Here is a tiny trained network, its code and every weight. The questions are about switching its units off for an input and a class, where a switched-off unit gives its printed mean instead of its output.

import numpy as np


def w(rows, s, z=0):
    codes = np.array(rows[::2]) - 128.0
    scale = np.full(codes.shape[1], s)
    scale[-1] = z or s
    return codes * scale


def f(y):
    return y / 2 * (1 + np.tanh(0.7978845608 * (y + 0.044715 * y**3)))


def log_softmax(a):
    a = a - a.max(-1, keepdims=True)
    return a - np.log(np.exp(a).sum(-1, keepdims=True))


def net(x, mask):
    res = np.array(x, float).reshape(1, 8) / 4 @ E
    y = f(res @ A[0][:, :-1].T + A[0][:, -1])
    res = res + np.where(mask, y, B[0][:, -1]) @ B[0][:, :-1]
    return log_softmax(res[-1] @ U[:, :-1].T + U[:, -1])


A, B = {}, {}
E = w([
[175,185,145,164,138,191,254,94],'x0',
[112,110,154,126,138,107,155,114],'x1',
[167,123,156,102,103,126,192,110],'x2',
[129,139,136,113,133,102,118,99],'x3',
[93,110,139,130,87,200,121,164],'x4',
[109,58,119,167,130,120,66,106],'x5',
[152,88,157,196,149,56,64,167],'x6',
[142,119,127,127,99,136,133,151],'x7',
],0.0079)
A[0] = w([
[133,129,175,205,135,202,121,196,251],'neuron 1',
[92,112,66,123,137,154,190,91,223],'neuron 2',
[180,170,81,185,134,131,120,171,72],'neuron 3',
[164,145,159,199,181,120,160,191,181],'neuron 4',
[83,154,111,114,169,117,103,64,192],'neuron 5',
[140,106,125,97,141,202,76,123,135],'neuron 6',
[151,133,150,168,61,59,181,185,3],'neuron 7',
[180,101,127,200,126,121,149,101,39],'neuron 8',
[168,12,105,154,124,133,118,150,246],'neuron 9',
[126,117,106,147,133,131,111,123,3],'neuron 10',
[163,115,133,111,166,73,28,89,245],'neuron 11',
[83,139,119,67,75,146,148,138,252],'neuron 12',
[138,139,119,198,99,136,84,120,160],'neuron 13',
[102,97,123,82,162,86,123,128,213],'neuron 14',
[200,129,161,133,114,70,129,151,251],'neuron 15',
],0.011,0.0016)
B[0] = w([
[144,193,215,134,122,93,141,98,179],'neuron 1',
[203,163,102,152,77,182,128,86,173],'neuron 2',
[148,125,166,53,169,70,115,154,152],'neuron 3',
[165,156,125,119,160,120,159,122,184],'neuron 4',
[136,59,124,143,92,187,122,158,156],'neuron 5',
[97,183,110,58,88,131,129,94,152],'neuron 6',
[123,162,110,113,167,135,106,153,158],'neuron 7',
[149,153,149,165,118,106,164,180,158],'neuron 8',
[74,177,108,20,138,91,188,80,208],'neuron 9',
[160,108,171,109,161,161,148,59,131],'neuron 10',
[174,55,157,121,69,74,131,203,255],'neuron 11',
[66,163,90,138,102,240,62,87,177],'neuron 12',
[181,154,140,139,204,73,139,114,167],'neuron 13',
[114,68,82,126,110,101,13,121,175],'neuron 14',
[107,114,150,149,167,140,254,231,193],'neuron 15',
],0.0065,0.009)
U = w([
[105,95,140,158,23,131,104,129,217],'0',
[168,60,105,167,176,112,141,252,97],'1',
[17,152,97,72,47,155,109,131,4],'2',
[152,156,141,113,81,50,115,146,218],'3',
[233,197,33,147,120,83,184,32,251],'4',
[254,127,120,167,154,93,200,155,64],'5',
[177,170,168,250,43,196,101,38,86],'6',
[110,173,252,158,130,112,190,119,52],'7',
],0.0066,0.0015)

Each question gives the input, the list of numbers given to net, and the class t.
The units are the neurons (one row each of A and B). Each row of codes is followed by its name. A weight is (code - 128) times the scale printed after its matrix; where a second scale follows, it is the last column's (A, B and U).
mask holds one flag per neuron, in row order. A switched-off neuron (its flag False) gives its mean, the last column of its row in B, instead of its output. The means were averaged over made-up inputs and are rounded, as every weight is.
A unit's drop is (log p(t) with every unit on - log p(t) with that unit switched off) / (log p(t) with every unit on - log p(t) with every unit switched off).
The circuit of an input: a set's keep is (log p(t) with only the set's units on - log p(t) with every unit switched off) / (log p(t) with every unit on - log p(t) with every unit switched off). Starting from the 12 units with the biggest drops (on a tie, the unit counted first), units are removed one at a time, each time the one whose removal leaves the highest keep (on an exact tie, the one counted first), for as long as the keep stays at least 0.8.
circuit, biggest first: the units of the circuit, biggest drop first
most important unit: the unit with the biggest drop
top k neurons: the k neurons with the biggest drops, biggest first
drop when u is switched off: that unit's drop, to one decimal
input [3,2,5,-6,6,3,-4,-6], class 6: most important unit => neuron 2
input [-2,-5,-1,3,-8,3,4,-2], class 1: circuit, biggest first => neuron 11; neuron 15; neuron 1
input [7,-5,0,3,5,6,4,-5], class 7: circuit, biggest first => neuron 1; neuron 14
input [0,2,-8,-5,5,3,7,7], class 3: circuit, biggest first => neuron 9; neuron 1
input [4,0,-5,-7,8,4,2,7], class 7: circuit, biggest first => neuron 1; neuron 9
input [4,4,7,-8,2,4,-6,7], class 6: top 2 neurons => neuron 2; neuron 12
input [-7,2,7,7,0,-1,8,-8], class 1: circuit, biggest first => neuron 15; neuron 11
input [-5,7,5,7,-5,6,1,-2], class 1: circuit, biggest first => neuron 11; neuron 15; neuron 5
input [8,3,5,-8,1,-7,-4,-5], class 6: top 3 neurons => neuron 12; neuron 2; neuron 9
input [6,-2,0,-4,8,5,-1,-6], class 6: top 2 neurons => neuron 2; neuron 15
input [3,-1,5,5,7,3,-8,-6], class 6: top 3 neurons => neuron 2; neuron 9; neuron 12
input [8,-5,7,-8,5,-2,8,-1], class 7: top 2 neurons => neuron 1; neuron 11
input [1,-1,-8,-8,4,-2,1,5], class 7: top 2 neurons => neuron 1; neuron 14
input [1,5,-7,8,2,-2,-3,-3], class 6: top neuron => neuron 9
input [8,-8,-5,-8,7,-2,-2,1], class 6: top 2 neurons => neuron 2; neuron 9
input [-3,8,2,-2,-5,-8,7,-4], class 1: drop when neuron 1 is switched off => 0.1
input [7,-2,8,-2,4,-7,-3,-5], class 6: drop when neuron 9 is switched off => 0.2
input [6,7,-1,1,4,-8,-4,-8], class 6: drop when neuron 12 is switched off => 0.2
